[128 = 0]

[161 121 142 133 113 122 125 144 187 142 136 165 153 124 144 134 126 124
 137 121 171 118 168 144 161 121 116 107 146 134 159 125 132 129 123 142
 138 119 123 138 127 121 124 173]
E (15)
[123 147 131 124 126 128 102 125 205 119 139  95 124 129 143 129 126 120
 135 110 143 132 140 117  63 118 136 106 124 132 117 124 141 125 127 119
 129 122 135 143 118 139 131 164]
B (17)
[172  85 129 147 105 133 153 158  65 156 138 167 168 148 132 136 126 136
 134 106 104  90 220 155 186 157 109 143 152 125 173 133 134 128 116 162
 135 119 123 125 157 109 125 147]
E (15)
[154 105 141 127 128 122 111 120 203 116 126 147 146 128 132 123 131 122
 132 117 140 125 143 150  60 124 112  99 133 133 158 133 136 129 128 129
 138 117 120 137 130 107 126 169]
E (15)
[137 146 120 120 109 130 114 132 201 138 154 124 138 132 149 136 124 129
 139 116 140 112 166 128 157 127 127 113 137 138 127 126 137 127 126 128
 137 116 149 136 129 132 134 183]
B (29)
[ 77 158 150 136  85 128 130 147 252 136 151 176 133 130 163 131 120 151
 138 197 248 153 187 123 139  97 166  63 128 145 132 106 129 117 121 104
 147 124 112 136  95 162 144 180]
E (16)
[222 115 116 116 113 115 121 136 135 130 114 151 150  95 132 126 128 107
 130  89 112 115  81 137 190 135 105 133 139 111 142 143 118 133 123 162
 138 116 137 118 154 108 123 153]
E (15)
[202 138 145 123  92 133 129 161 182 126 124 161 128 103 154 130 118 140
 147 116 176 127 140 127 252 118 156 111 117 138 134 139 125 129 129 152
 140 115 100 128 114 145 129 165]
T (23)
[174 124 155 118 102 125 112 141 197 102 120 130 131  97 142 127 127 130
 145 115 138 125 131 132 168 131 157 105 111 122 130 139 133 125 131 123
 141 117  90 129 146 118 137 150]
T (21)
[178 150 130 113 109 115  99 134 219 111 130  99 126 109 149 134 122 125
 140  85 134 117 113 114 131 127 134 109 123 137 123 135 127 127 129 124
 135 123 138 147 128 120 129 182]
B (17)
[171 138 150 123 106 137 119 148 186 104 126 130 125 120 150 134 115 142
 145 115 147 118 164 131 231 112 171 119 110 135 121 132 133 121 129 139
 142 128  76 126 121 134 134 161]
T (23)
[118 119 140 132 118 123 117 133 219 120 138 114 124 141 150 134 129 136
 142 124 163 127 166 124  90 121 148  96 127 145 133 124 135 126 125 117
 129 122 135 137 120 140 134 171]
B (17)
[169 141 133 130  84 131 128 161 158 149 113 149 132  92 151 133 125 134
 152 129 143 122 139 124 247 132 170 122 115 140 115 127 130 126 127 137
 141 116 105 120 127 130 133 153]
T (21)
[182 119 132 122 109 121 134 145 168 146 134 169 152 130 141 134 126 129
 136 111 159  99 156 145 193 125 107 105 147 131 163 127 125 138 130 154
 145 123 138 127 138 129 127 167]
E (15)
[112 129 140 132 128 129 116 120 211 120 139 110 142 159 147 134 129 143
 141 119 143 120 186 127  33 132 122 102 133 142 139 126 140 128 131 109
 125 120 132 144 126 134 133 157]
B (17)
[205 110 151 125 102 130 129 155 151 118 122 139 145 128 146 134 119 142
 149  92 107 101 197 149 231 147 153 135 120 132 142 141 133 129 136 136
 138 122  83 119 143 119 130 150]
T (23)
[208 118 157 120  92 129 133 154 154 110 118 139 134 104 152 127 118 134
 149  95 122 109 130 134 238 139 157 120 118 135 148 133 131 129 129 145
 134 116  89 130 137 121 134 148]
T (21)
[170 127 120 123 121 115  99 126 234 124 136 126 149 133 145 131 130 113
 123  95 139 107 149 145 106 122  95 114 131 134 131 133 136 134 136 145
 134 110 136 134 128 115 131 199]
B (29)
[203 102 118 122 118 122 134 132 146 141 119 170 156 111 126 131 138 117
 128  93 115 110 114 150 143 156  91 139 159 126 162 140 126 137 135 164
 138 113 152 126 154 100 121 161]
E (15)
[111 162 115 123 109 117  94 123 252 130 139 115 121 117 150 127 121 124
 125 135 181 130 111 120 109 105 135 100 121 134 115 118 124 128 125 120
 142 120 155 137 112 142 129 194]
B (29)
[148 125 134 124 117 125 104 139 235 116 143 116 150 148 151 136 122 133
 136  88 150 104 202 143  88 134 127 117 127 135 134 138 139 129 137 127
 134 116 119 135 141 122 140 191]
B (17)
[192 123 132 121  93 121  98 141 252 103 130 154 150  99 155 129 123 126
 147 110 148 116 146 148 182 121 144  94 117 139 135 133 125 127 127 128
 155 108  81 135 137 106 135 224]
E (16)
[178 131 148 130  95 130 140 140 173 125 129 145 137 114 157 131 119 146
 149 121 138 113 173 131 237 143 158 119 120 138 142 131 131 127 128 135
 141 112  96 121 125 155 130 160]
T (21)
[157 136 150 124  89 147 137 156 192 132 126 205 143 121 155 120 116 137
 145 137 183 125 163 129 208 125 154  99 127 144 144 121 133 122 132 136
 143 125 104 129 121 136 133 169]
E (16)
[227  99 124 111 132 122 119 129 128 117 131 105 151 119 130 141 134 115
 135  35  58  87 115 135 128 153  95 143 140 132 146 151 127 136 132 152
 128 121 151 126 162 103 124 148]
B (17)
[191 122 145 125 108 117 121 137 204 127 124 156 146 104 144 136 134 121
 142 112 152 122 129 148 141 138 126 100 135 137 155 134 121 130 124 100
 137  74 117 131 138 116 126 175]
E (16)
[147 144 124 128  92 121 111 149 223 143 134 170 142 116 142 133 124 118
 136 146 185 131 139 153 188 110 130 104 136 132 132 116 123 132 119 147
 147 113 127 131 119 126 133 202]
E (15)
[140 144 108 124 106 113 124 123 160 142 133 130 127 123 128 141 125 120
 121 128 158 131  93 121 100 113 116 115 139 132 141 125 111 129 128 133
 128 126 176 134 125 139 124 156]
B (29)
[138 153 138 113 109 124 102 132 252 120 138 115 128 129 154 137 123 130
 139 117 178 123 144 121 111 111 140  94 125 140 127 128 129 127 131 116
 149 116 132 142 118 141 131 192]
B (17)
[149 173 121 107 143 117  86 125 250 111 131 101 107 108 138 140 122 120
 138 106 167 130  56 111 107 105 128 105 127 140 105 132 136 134 127 122
 133 109 158 134 111 144 130 194]
B (17)
[145 144 124 130 114 128 113 147 218 126 134 126 133 134 151 141 124 141
 140 116 139 110 168 126 162 127 139 114 126 135 124 130 137 130 131 134
 141 125 135 132 132 133 124 183]
B (17)
[166 133 131 101 108 124 118 136 176 117 134 107 132 104 155 135 133 131
 148 103 124 113 127 121 137 138 145 112 124 134 135 133 126 135 129 127
 131 117 133 134 141 130 132 162]
B (17)
[131 125 128 134 125 120 129 127 160 148 146 147 148 145 126 132 127 144
 135 123 160 122 157 129 101 118 103 110 148 136 159 127 131 126 135 142
 122 130 152 133 125 141 127 153]
B (29)
[160 142 134 133 101 120 126 146 193 137 131 169 128 111 146 125 123 128
 129 142 189 137 124 129 190 109 139 108 127 136 149 130 127 135 126 141
 139 120 120 129 113 142 129 171]
E (16)
[199 112 127 121 111 117 125 140 167 131 134 149 153 101 138 136 132 116
 136 100 117 105 118 140 148 139 106 115 143 125 158 133 120 132 126 146
 145 115 132 124 149 112 135 169]
E (15)
[135 150 136 129  96 129 117 157 201 117 135 132 128 113 149 128 116 136
 140 135 147 124 159 123 198 119 177 113 115 134 114 126 133 128 128 120
 142 119 110 126 125 131 138 171]
T (23)
